Below are the code and all the weights of a small trained network. Each question names an input and a target symbol and asks about switching units off, where a switched-off unit gives its printed mean instead of its output.

import numpy as np


def w(rows, s, z=0):
    codes = np.array(rows[::2]) - 128.0
    scale = np.full(codes.shape[1], s)
    scale[-1] = z or s
    return codes * scale


def f(y):
    return y / 2 * (1 + np.tanh(0.7978845608 * (y + 0.044715 * y**3)))


def softmax(a):
    e = np.exp(a - a.max(-1, keepdims=True))
    return e / e.sum(-1, keepdims=True)


def log_softmax(a):
    a = a - a.max(-1, keepdims=True)
    return a - np.log(np.exp(a).sum(-1, keepdims=True))


def net(x, mask):
    ids = ['ΓΔΛΠΣΨΩαβεζημξτφ'.index(c) for c in x.split()]
    T = len(ids)
    res = E[ids] + P[:T]
    q, k, v = (res @ M[0].T for M in (Q, K, V))
    z = softmax(np.where(np.tri(T) > 0, q @ k.T / 2**0.5, -1e9)) @ v
    res = res + np.where(mask[0], z, O[0][:, -1]) @ O[0][:, :-1]
    y = f(res @ A[0][:, :-1].T + A[0][:, -1])
    res = res + np.where(mask[1:9], y, B[0][:, -1]) @ B[0][:, :-1]
    return log_softmax(res[-1] @ U[:, :-1].T + U[:, -1])


Q, K, V, O, A, B = {}, {}, {}, {}, {}, {}
E = w([
[85,67,130,133,130,202],'Γ',
[96,188,162,102,171,166],'Δ',
[232,156,76,106,206,50],'Λ',
[63,148,193,95,121,144],'Π',
[218,151,159,180,188,192],'Σ',
[194,84,246,106,72,99],'Ψ',
[68,98,133,195,180,118],'Ω',
[104,178,153,191,46,140],'α',
[147,139,215,81,131,149],'β',
[198,123,203,39,94,186],'ε',
[107,100,64,2,171,152],'ζ',
[87,17,167,156,162,90],'η',
[203,101,78,200,160,168],'μ',
[178,190,155,115,136,202],'ξ',
[100,221,171,86,233,54],'τ',
[198,50,157,173,81,160],'φ',
],0.021)
P = w([
[16,249,226,253,102,105],'0',
[93,219,240,205,149,121],'1',
[100,200,246,198,172,115],'2',
[100,204,233,184,195,127],'3',
[111,191,235,172,203,121],'4',
[116,184,234,150,214,129],'5',
[121,159,233,132,227,120],'6',
[118,171,243,152,240,141],'7',
[129,156,224,129,241,133],'8',
[134,159,237,120,247,135],'9',
[130,159,227,120,249,146],'10',
[150,159,248,126,238,107],'11',
],0.0042)
Q[0] = w([
[124,126,45,80,81,84],'h1',
[79,143,50,149,2,80],'h1',
],0.011)
K[0] = w([
[122,129,147,237,18,185],'h1',
[146,137,196,254,74,149],'h1',
],0.0089)
V[0] = w([
[88,84,169,141,98,254],'h1',
[151,106,4,104,39,145],'h1',
],0.0071)
O[0] = w([
[2,124,68,94,58,211,109],'h1',
[157,77,148,120,194,199,1],'h1',
],0.0095,0.0071)
A[0] = w([
[41,221,107,109,138,173,145],'n1',
[53,114,83,72,130,128,69],'n2',
[39,183,167,56,45,173,84],'n3',
[223,128,115,122,61,135,161],'n4',
[104,145,4,203,99,137,88],'n5',
[65,171,111,182,166,52,166],'n6',
[143,140,113,162,55,64,137],'n7',
[115,120,142,73,64,184,254],'n8',
],0.012,0.0079)
B[0] = w([
[175,198,49,105,2,87,236],'n1',
[108,124,58,188,134,173,154],'n2',
[186,32,98,79,218,33,248],'n3',
[117,69,80,97,58,200,193],'n4',
[204,113,89,210,246,180,143],'n5',
[139,43,143,82,40,217,218],'n6',
[85,145,245,168,161,114,194],'n7',
[53,188,169,197,189,188,250],'n8',
],0.0095,0.012)
U = w([
[54,148,158,212,127,136,147],'Γ',
[160,244,142,128,130,80,105],'Δ',
[168,68,121,23,219,130,33],'Λ',
[124,160,177,82,185,43,114],'Π',
[228,117,170,129,166,117,144],'Σ',
[139,137,196,137,77,144,164],'Ψ',
[60,66,131,110,90,147,118],'Ω',
[140,133,134,224,117,60,193],'α',
[92,177,215,155,197,85,83],'β',
[117,135,144,104,157,186,254],'ε',
[75,120,76,147,139,141,169],'ζ',
[115,34,108,118,137,72,133],'η',
[185,108,111,179,147,156,75],'μ',
[140,228,152,196,91,186,54],'ξ',
[138,113,120,40,78,154,44],'τ',
[136,86,102,148,68,183,81],'φ',
],0.011,0.0083)

Each question gives the input, a string of symbols that net reads in full, and the target symbol t.
The units are the heads (2 rows each of Q, K, V and O) and the neurons (one row each of A and B). Each row of codes is followed by its name. A weight is (code - 128) times the scale printed after its matrix; where a second scale follows, it is the last column's (O, A, B and U).
mask holds one flag per unit, heads first, then neurons. A switched-off unit (its flag False) gives its mean, the last column of its rows in O or B, instead of its output. The means were averaged over made-up inputs and are rounded, as every weight is.
A unit's drop is (log p(t) with every unit on - log p(t) with that unit switched off) / (log p(t) with every unit on - log p(t) with every unit switched off).
The circuit of an input: a set's keep is (log p(t) with only the set's units on - log p(t) with every unit switched off) / (log p(t) with every unit on - log p(t) with every unit switched off). Starting from all 9 units, units are removed one at a time, each time the one whose removal leaves the highest keep (on an exact tie, the one counted first), for as long as the keep stays at least 0.8.
circuit, biggest first: the units of the circuit, biggest drop first
top k neurons: the k neurons with the biggest drops, biggest first
drop of u: that unit's drop, to one decimal
input ε Γ φ Δ ξ Δ ζ, target ζ: circuit, biggest first => n2; h1; n6
input ξ β Γ Π α β ξ Ω ε Ψ, target β: top 4 neurons => n8; n6; n1; n7
input ε Σ Ψ η φ α φ ζ ξ Λ, target Λ: circuit, biggest first => n1; h1
input Ψ β Π, target η: top 2 neurons => n3; n6
input ξ Γ η β, target Π: circuit, biggest first => n3; h1; n4; n6
input τ τ ξ ζ ξ Δ, target Δ: circuit, biggest first => n1
input Π ξ τ ζ Λ, target Λ: circuit, biggest first => h1; n1
input ξ ζ ζ ζ Γ Π Δ ξ ε, target ε: top 3 neurons => n8; n1; n4
input Ψ ξ α Σ Γ Σ ξ ξ τ φ, target Ψ: top 2 neurons => n7; n4
input Ω Π ε ε ξ ε ε, target Λ: top 2 neurons => n3; n7
input Σ τ Δ α φ τ ξ η, target Ψ: circuit, biggest first => n6; h1; n7
input ε Ω ε β τ ξ ξ Λ ε, target Σ: top 3 neurons => n6; n1; n8
input ε ε τ Σ Δ φ ζ ξ ξ ε Δ, target Δ: top 3 neurons => n1; n6; n4
input Λ Δ ζ, target ζ: circuit, biggest first => n2
input Γ Γ ξ Δ η, target Ω: top 3 neurons => n6; n3; n8
input ξ β α Ψ Λ ζ Σ ε β, target β: top 4 neurons => n6; n1; n4; n3
input ε Ψ α, target α: top 4 neurons => n3; n1; n5; n7
input Γ η μ φ Σ, target ξ: top 2 neurons => n3; n6
input Ω β ξ α β Σ, target ξ: drop of n3 => 1.3
input α ε Γ Π φ β, target Π: drop of n6 => 0.2
input ξ ξ ε α Ω Λ ε Ω ξ β, target Σ: drop of h1 => 1.2
input ξ η ε ε τ Ω ξ Ω, target Ψ: top 3 neurons => n6; n7; n3
input Σ Ω ξ Δ Γ, target ζ: top neuron => n8
